In the rows, 128 means zero.
Here are made-up elements, facts about them, and rows of numbers that follow some of those facts. Name the element behind each unnamed row.

Named rows:
[129  89 126  98 121 141 107 117 132 153  98 124  94 149 134 126 164 132
  55 142 115  21 156  90 123 117] -> minom
[131 136 113 124 115 121 108 119 128 155  87 115 121 124 206 125  95 105
 127 119 125  60 159 136 155 107] -> stusas
[130 147 115 127 137 118 157 122 115 105 141 118 121 123  67 121 121 125
 167 134 123 184 125 148 133 145] -> troskar
[133 152 121 122 145 122 160 123 131  97 145 124 104 128  76 118 118 132
 153 129 120 187 130 133 138 147] -> paplu
[118 113 133 150  97 144  72 136 145 174  67 159 188 115 212 143 120  87
 156 117 143  79 143 155 120 110] -> skububren
[118 111 127  95 123 126 107 122 138 155 105 139  88 138 141 131 164 121
  66 135 111  39 169  78 126 113] -> grostople
[123 134 112 126  79 121 119 119 111 188  86 111 139 131 215 129  96 102
  90 115 127  23 176 112 148  94] -> votik
[122 142 163 143 142 137 123 145 154 126 154 166 168 115 107 136 141 138
 149 114 139 196 111 143 119 140] -> gosta
[105  80 157 121 123 147  58 142 156 177  93 186 146 131 176 144 179 124
  59 127 132  29 136 109  95 106] -> flunok
[101  90 147 116 100 146  92 136 154 190  76 182 158 137 192 143 201 107
  98 122 131  52 149  86 103 122] -> flure
[113 156 127 132 152 110 158 127  97 133 166 124 128 129 123 109 110 136
 179 122 128 163 108 150 139 147] -> tiplel
[126 141 112 137 146 118 147 126 106 135 165  91 111 134 171 125 109 132
 173 121 133 148 113 102 134 146] -> tripubruk
[139 139 126 125 119 108 175 123 113  93 148 119 128 127  84 120 131 148
 108 138 123 185 113 143 139 129] -> regun
[123 124 141 153 124 141 134 138 139 154 133 130 173 129 199 141 152 126
 179 113 149 168  99 102 111 153] -> drebrem
[126 126 110 132 163 125 124 124 128  97 133 118  75 135 153 119  88 135
 169 125 130 130 107 127 126 144] -> malukil
[150 145 127 139 150 125 120 131 111 115 185  84 106 123 123 134 104 150
 103 125 129 146 116 105 132 125] -> tresibes
[153 140 114 138 142 141 124 127 122 115 164  74 106 124  84 136 111 124
 150 130 127 168 142  94 128 147] -> bretror

There are 3 kinds of fact about the elements: ξ, Θ, ρ.
ξ: belongs to class; Θ: points at; ρ: is of sort
tresibes {ξ=553, ρ=6}
flareston {ξ=553, Θ=taflos, ρ=6}
malukil {ξ=553, Θ=flumen,flimestul, ρ=6}
tiplel {ξ=553, Θ=trofli, ρ=838}
flafle {ξ=728, Θ=pleskal, ρ=838}
kiskun {ξ=553, Θ=pleto,dritrom, ρ=6}
pigrapos {ξ=728, ρ=6}
botrer {ξ=553, ρ=431}
loskisak {ξ=553, Θ=danul,trazes, ρ=838}
greklir {ξ=553, Θ=pastan,flareston, ρ=431}
drovil {ξ=553, Θ=dritrom, ρ=838}
luflino {ξ=553, Θ=sukun,riplim,flabro, ρ=994}
stizaske {ξ=728, ρ=838}
riplim {ξ=553, Θ=fluzim,malukil, ρ=801}
goplar {ξ=553, ρ=6}
tobrufon {ξ=728, Θ=riplim, ρ=838}
tripubruk {ξ=553, Θ=floges, ρ=6}
drebrem {ξ=728, Θ=trofli, ρ=6}
penasko {ξ=553, ρ=838}
minom {ξ=553, Θ=mape,pleto,plibri, ρ=431}
flumen {ξ=553, Θ=pastan, ρ=6}
pofen {ξ=728, ρ=838}
goru {ξ=553, Θ=gosta,daplegrok, ρ=431}
puzel {ξ=553, Θ=pleto,guskir, ρ=838}
gosta {ξ=728, ρ=838}
klipi {ξ=728, Θ=puzel, ρ=838}
flabro {ξ=728, ρ=6}
skabu {ξ=728, ρ=838}
vural {ξ=553, Θ=dosom,kulil,kliflu,klomazar, ρ=838}
sosi {ξ=728, Θ=stibak,flareston, ρ=431}
brutik {ξ=553, Θ=kulil, ρ=838}
fevi {ξ=728, Θ=gragiflak,gretren, ρ=801}
regun {ξ=553, Θ=gidar, ρ=838}
gidar {ξ=553, ρ=838}
pledrim {ξ=553, Θ=tiplel, ρ=838}
nafam {ξ=728, Θ=pastan, ρ=838}
taklidruk {ξ=553, Θ=zitam, ρ=994}
kulil {ξ=553, Θ=bruzatek,gidar,taflos, ρ=838}
setretil {ξ=553, Θ=gonil,flafle, ρ=431}
dropom {ξ=553, Θ=riplim, ρ=838}
fumaflan {ξ=728, Θ=flimestul, ρ=838}
troskar {ξ=553, Θ=skububren,gopotul, ρ=838}
dira {ξ=553, Θ=flunok,flelek,dritrom, ρ=994}
taflos {ξ=728, Θ=pastan, ρ=838}
kliflu {ξ=553, Θ=gopotul, ρ=431}
trafafli {ξ=728, Θ=plibri, ρ=994}
gezas {ξ=553, Θ=mubor,flareston, ρ=838}
stusas {ξ=553, Θ=mugos, ρ=994}
gragiflak {ξ=553, Θ=tekir, ρ=6}
neduk {ξ=728, Θ=flabro, ρ=431}
drabel {ξ=553, Θ=neduk, ρ=838}
zatras {ξ=553, ρ=838}
klomazar {ξ=553, ρ=838}
gonil {ξ=553, Θ=flumen,tiplel,taflos, ρ=838}
mugos {ξ=553, Θ=flure, ρ=6}
riragrur {ξ=553, Θ=stizaske, ρ=838}
fluzim {ξ=553, Θ=penasko, ρ=6}
trazes {ξ=553, ρ=6}
danul {ξ=553, Θ=flumen,tiplel, ρ=431}
tifiko {ξ=553, ρ=801}
votik {ξ=553, Θ=pledrim, ρ=801}
zeplaflam {ξ=553, Θ=flumen,mugos, ρ=431}
flelek {ξ=553, Θ=pastan, ρ=838}
plibri {ξ=728, ρ=838}
pleto {ξ=553, Θ=pleskal, ρ=838}
grostople {ξ=553, Θ=muzel,paplu, ρ=431}
besku {ξ=553, Θ=botrer, ρ=431}
gretren {ξ=553, Θ=tripubruk,zeplaflam,dira, ρ=838}
pastan {ξ=728, ρ=838}
brubral {ξ=553, Θ=sosi,mape, ρ=838}
gretom {ξ=553, Θ=danul,dritrom, ρ=838}
tusus {ξ=553, Θ=votik, ρ=838}
govam {ξ=553, ρ=431}
paplu {ξ=553, Θ=vidron,pofen,tobrufon,troskar, ρ=838}
trofli {ξ=553, ρ=838}
vidron {ξ=728, ρ=431}
muzel {ξ=553, Θ=flunok,riplim, ρ=838}
fliskisin {ξ=553, Θ=flumen,skububren, ρ=6}
dradam {ξ=553, Θ=flafle,lotak, ρ=994}
pleskal {ξ=553, Θ=malukil, ρ=6}
dosom {ξ=728, ρ=994}
flunok {ξ=728, Θ=latrul, ρ=431}
skeflak {ξ=553, ρ=838}
daplegrok {ξ=553, Θ=fluzim, ρ=6}
kikle {ξ=728, Θ=malukil, ρ=431}
flure {ξ=728, Θ=flumen,tiplel,riplim, ρ=431}
skububren {ξ=728, Θ=flumen, ρ=994}
bruzatek {ξ=553, Θ=riragrur,trutru, ρ=838}
bretror {ξ=553, Θ=govam,goplar, ρ=6}
flimestul {ξ=553, ρ=838}
piza {ξ=553, Θ=tiplel, ρ=431}
trutru {ξ=553, Θ=tiplel,riplim, ρ=838}
floges {ξ=553, Θ=drebrem, ρ=838}
vifor {ξ=728, Θ=danin,stusas, ρ=838}
zafler {ξ=553, Θ=zatras, ρ=6}
latrul {ξ=553, ρ=801}
drani {ξ=553, Θ=fluzim,besku, ρ=431}
tekir {ξ=553, Θ=puzel, ρ=994}
danin {ξ=553, Θ=flunok,flimestul, ρ=994}
kiklo {ξ=728, Θ=flareston, ρ=6}
zitam {ξ=553, Θ=tresibes, ρ=838}
braflu {ξ=553, ρ=994}
petro {ξ=728, Θ=skububren,tripubruk,trofli, ρ=6}
vetre {ξ=553, Θ=gopotul,tusus, ρ=838}
dritrom {ξ=553, Θ=pastan,taflos, ρ=838}
gristostol {ξ=553, Θ=klipi, ρ=431}
guskir {ξ=553, Θ=malukil, ρ=6}
luskiflun {ξ=553, Θ=flelek, ρ=6}
stibak {ξ=553, ρ=838}
drutris {ξ=728, ρ=801}
lotak {ξ=728, Θ=skububren, ρ=838}
britek {ξ=728, Θ=lotak,govam, ρ=838}
gregrodum {ξ=553, Θ=taflos, ρ=431}
gopotul {ξ=553, Θ=taflos, ρ=994}
mape {ξ=728, Θ=malukil, ρ=838}
sukun {ξ=728, Θ=flumen,penasko,tiplel, ρ=838}
mubor {ξ=553, ρ=801}

Name these rows:
No name comes twice in this set of rows, the named rows included.
[141 121 114 118 123 133  99 117 140 131  77 121 112 130 197 124  86 115
 107 125 124  55 152 141 152 107]	danin
[125 134  96 135 129 108 125 127 111  95 144 114 100 121 132 134 111 127
 142 135 129 149 111 125 118 118]	flareston
[113 136  98 140 154 113 118 128 113 106 139 118  92 124 149 124  96 122
 182 127 130 143 109 130 120 135]	flumen
[140 124 104 124  98 124 108 118 128 132  74 120 121 123 187 130 101  98
 109 132 123  68 159 144 145 101]	dira
[102  93 158 120 112 141  61 145 152 186  96 180 152 123 163 150 186 116
  73 124 131  47 150  97  94 103]	vidron
[141 120 103 133 137 132 143 118 131  88 119 103  91 136 135 126 111 130
 153 134 129 152 118 115 126 144]	kiskun
[127 124 114 122  99 126  85 124 132 151  76 119 101 126 193 128  81 116
  55 118 124   5 169 129 140  84]	latrul
[134 107 147 143  65 151  71 139 151 186  79 144 188 120 205 149 127 111
  46 112 141  40 164 114 120  84]	drutris
[108 108 116 102 125 124 108 123 120 172  99 132 107 138 149 129 162 111
 100 134 114  31 160  92 123 112]	zeplaflam
[134  95 138 138  65 163  89 129 161 181  51 147 178 135 212 143 135 102
  83 114 141  37 159 122 123 103]	fevi
[142 145 117 143 159 131 102 132 110 118 176  83 106 119  98 136  99 129
 142 125 128 148 127 107 127 138]	goplar
[143 115 117 126 122 138 101 117 125 138  91 107 114 131 197 122  86 117
 108 128 126  42 145 150 150 104]	tekir

Now the same elements, written a new way:
Some rows with their names:
[114 126 170 134  84 140  90 119 199 105 136 122 154 138 147 124 160 162
 128 122 113 112 124 162 112 164 133 104 121  74 122 106  85 155] -> goplar
[125  97 151 151 122 177 103 115 188 116  80 120 141 119 133 137 143 147
 119 122 127 128 112 162 112 167 142 102 137  93 123 135  93 164] -> besku
[157 120 153 156 145 129 128 139 180  88 139 107 124 160 111 115 142 145
 132 114  94 114 160 195 159 194 108 106 133 104 159 115 137 136] -> gidar
[105 128 189 139 116 124  91 122 210 114 120 148 170 137 149 111 160 159
 107 110  99 136 113 171 157 144 130 124 132  67 101 150  89 162] -> votik
[151 129 137 163 144 140 133 127 191  81 136 111 129 159 129 120 144 144
 125 118  87 114 157 193 168 197 103 108 137 113 160 128 146 146] -> gretren
[132 177 147 117  85  86 113 123 196  98  96 136 139 125 165  80 167 150
  74  96 158  88 160 132 109 144 150  78 109 106  75 105  76 168] -> drebrem
[121 101 146 156 128 177 106 113 188 114  78 121 146 115 134 138 144 144
 119 120 124 127 113 160 112 164 142 104 140  90 121 131  93 162] -> minom
[153 128 141 160 149 132 132 132 183  82 134 116 132 162 121 118 143 144
 127 114  91 116 160 191 162 197 107 108 140 106 163 121 139 141] -> vural
[188 176 119 146 126  70 139 140 189  80 106 104 104 147 124  81 153 126
  60  79 128  97 184 179 178 181 136  75 140 141 114 109 118 161] -> sukun
[165 103 158 168 139 111 127 123 211  85 133  92 128 164 105 130 170 151
 119 120  92 140 165 197 164 233 101  86 137 111 156 115 138 152] -> flelek
[105 135 153 139  91 147  97 107 204  98 129 135 161 138 166 127 161 161
 123 125 110 111 124 155 117 167 131 109 128  80 126 119  91 162] -> gragiflak
[139 108 133 142 112 175  84 112 192 110  90 114 141 132 130 146 136 136
  91 105 109 133  93 174 141 166 161  92 163  97 125 129  69 167] -> danul
[112 130 163 141  82 133  92 112 204 104 132 136 151 133 159 129 165 159
 124 123 113 115 125 160 114 170 136 117 137  79 135 114  88 169] -> fluzim
[163 104 150 157 163 104 132 118 205  77 124 116 143 180 113 128 168 152
 115 116  95 145 168 184 157 233  98  86 140 106 164 115 133 146] -> dritrom
[119 104 139 147 136 184 109 108 187 106  75 131 153 128 143 137 140 146
 115 121 124 129 111 153 113 165 138  99 137  92 122 142  91 161] -> kliflu
[109 130 161 137  89 141  91 113 204 101 132 128 159 137 155 125 160 160
 123 122 110 113 124 159 114 168 134 106 128  76 126 111  87 159] -> bretror
[173 171 131 156 137  79 157 138 190  82  99 111 107 136 130  77 160 137
  83  95 141  93 196 167 157 182 119  80 119 139 108 118 139 158] -> vifor

Name these rows:
No name comes twice in this set of rows, the named rows included.
[156 122 140 150 169 119 133 128 183  78 126 131 142 177 123 120 147 145
 121 110  93 125 165 182 155 202 105 105 143 101 168 119 130 138]	kulil
[122 101 148 152 124 179 105 111 188 114  79 123 142 121 136 138 143 146
 118 122 125 128 111 160 113 167 141 101 138  93 122 137  93 166]	gristostol
[145 137 121 163 150 153 136 122 190  72 134 108 140 163 135 120 139 142
 119 117  82 111 152 191 174 195 104 102 135 114 154 131 147 140]	troskar
[155 123 151 166 140 131 128 140 183  90 139  98 123 152 106 117 144 143
 131 115  91 115 160 198 160 195 111 108 135 103 156 110 140 137]	flimestul
[161 123 151 150 144 131 121 142 174  88 141 110 124 165 109 113 136 143
 128 109  91 113 156 196 163 188 111 106 136 103 161 113 130 135]	trofli
[132  83 161 150 128 160 103 108 200 115  74 116 148 129 124 145 159 151
 110 122 126 147 117 161 110 189 139  85 138  91 120 127  85 164]	greklir
[155 126 141 162 142 134 131 130 187  84 134 115 126 158 125 118 144 146
 128 118  92 113 159 192 164 198 106 112 140 110 165 127 144 148]	paplu
[155 123 143 163 148 128 132 128 191  82 132 116 131 163 124 121 150 147
 127 117  92 121 161 190 164 205 106 107 140 109 163 123 141 147]	drovil
[157 126 142 157 148 126 129 132 184  84 134 122 127 165 122 118 143 144
 125 113  92 117 159 190 163 197 108 113 144 108 170 124 137 146]	bruzatek
[167 179 121 163 148  76 162 139 186  81  93 112 115 128 127  77 161 132
  83  92 138  90 200 164 151 178 121  87 122 132 104 106 137 152]	flafle
[107 135 189 171 103  95  97 118 221 125 112 160 154 109 147 122 181 155
 112 111 107 143 124 175 150 156 142 163 163  64 122 141  98 191]	riplim
[138 155 131 169 121 107 134 123 191 117  37 114 126  75 126 103 168 126
  72  92 167 108 158 137 100 154 166  89 135 110  64 102  84 174]	kikle
[160 124 145 167 132 116 132 127 193  90 133 132 111 154 134 121 154 147
 130 119 101 119 163 196 164 204 108 131 156 116 187 137 149 172]	muzel
[109 142 138 146  78 159  88 103 216  92 138 108 164 137 160 134 160 154
 104 119  92 114 108 167 138 170 139  94 132  87 111 113  86 161]	fliskisin

The same elements again, as new rows of numbers:
Some rows with their names:
[110 121 160 106 128 149 143 153 118 130  90 100 128] -> trutru
[ 86 138  54 121  81  98 118 108  85 102 130 149 111] -> grostople
[ 98 122  50 143 133 114 132 139 145 101 151 114  92] -> flareston
[103 172  74 175 106  84 129 130 102 109 140 157  93] -> govam
[116 127 151 125 135 146 144 160 148 131  87  96 124] -> riragrur
[ 89 146  39 152 104  97 116 134 107 113 133 156 100] -> kliflu
[ 99 116 106 155 114 117 119 123  84 114 103 159 102] -> votik
[ 87 150  47 129  79  95 120 103  89 102 123 143 113] -> goru
[127 103 162 114  95 142 141 148 171 125  95  88 121] -> brubral
[121 104 150 114 115 145 138 159 175 130  93  97 122] -> gezas
[127 142 166 142 134 136 155 150 151 131  88  92 121] -> zatras
[ 89 123  81 116 122 110 122 127 132  94 149 117 100] -> luskiflun
[176 157 211  97 165 137  99 123 170 166 140 141 186] -> britek
[199 133 158 114 181 168 124 151 141 182 161 127 164] -> pastan
[167 155  79 105 103 108  85  82  99 143 194 176 161] -> kikle
[197 166 172 109 165 157 120 116 144 174 134 122 186] -> gosta
[190 153 164 107 179 158 112 131 152 179 139 121 185] -> stizaske

Rows to name:
No name comes twice in this set of rows, the named rows included.
[ 89 128  75 129  82  92 113 124 105 100 144 157 102]	setretil
[103 126  63 134  58  93 118 108 117  96 140 141  98]	minom
[192 157 176 104 160 151 109 122 168 173 140 126 186]	skabu
[101 114 150 106 132 139 127 160 178 128  78 104 125]	vural
[181 149 178  90 166 160 111 116 127 172 139 124 187]	tobrufon
[183 122 178  90 160 163  98 134 163 173 151 134 178]	nafam
[121 137 159 130 137 149 166 149 102 127  94  89 122]	penasko
[206 136 176 111 145 157 117 122 162 169 158 117 176]	mape
[115 113 193 109 113 140 147 161 140 119 105 104 116]	gretren
[178 146 193  81 160 161 113 126 130 166 145 131 190]	sukun
[213 152 177 120 152 156 122 124 164 172 155 117 175]	plibri
[191  65 156 151 150 136 103  63 147 168 143 178 169]	trafafli
[186 153 177 106 175 159 117 128 132 173 141 127 186]	pofen
[ 97 156  66 130 137 109 144 113  89 101 139 103 110]	fluzim

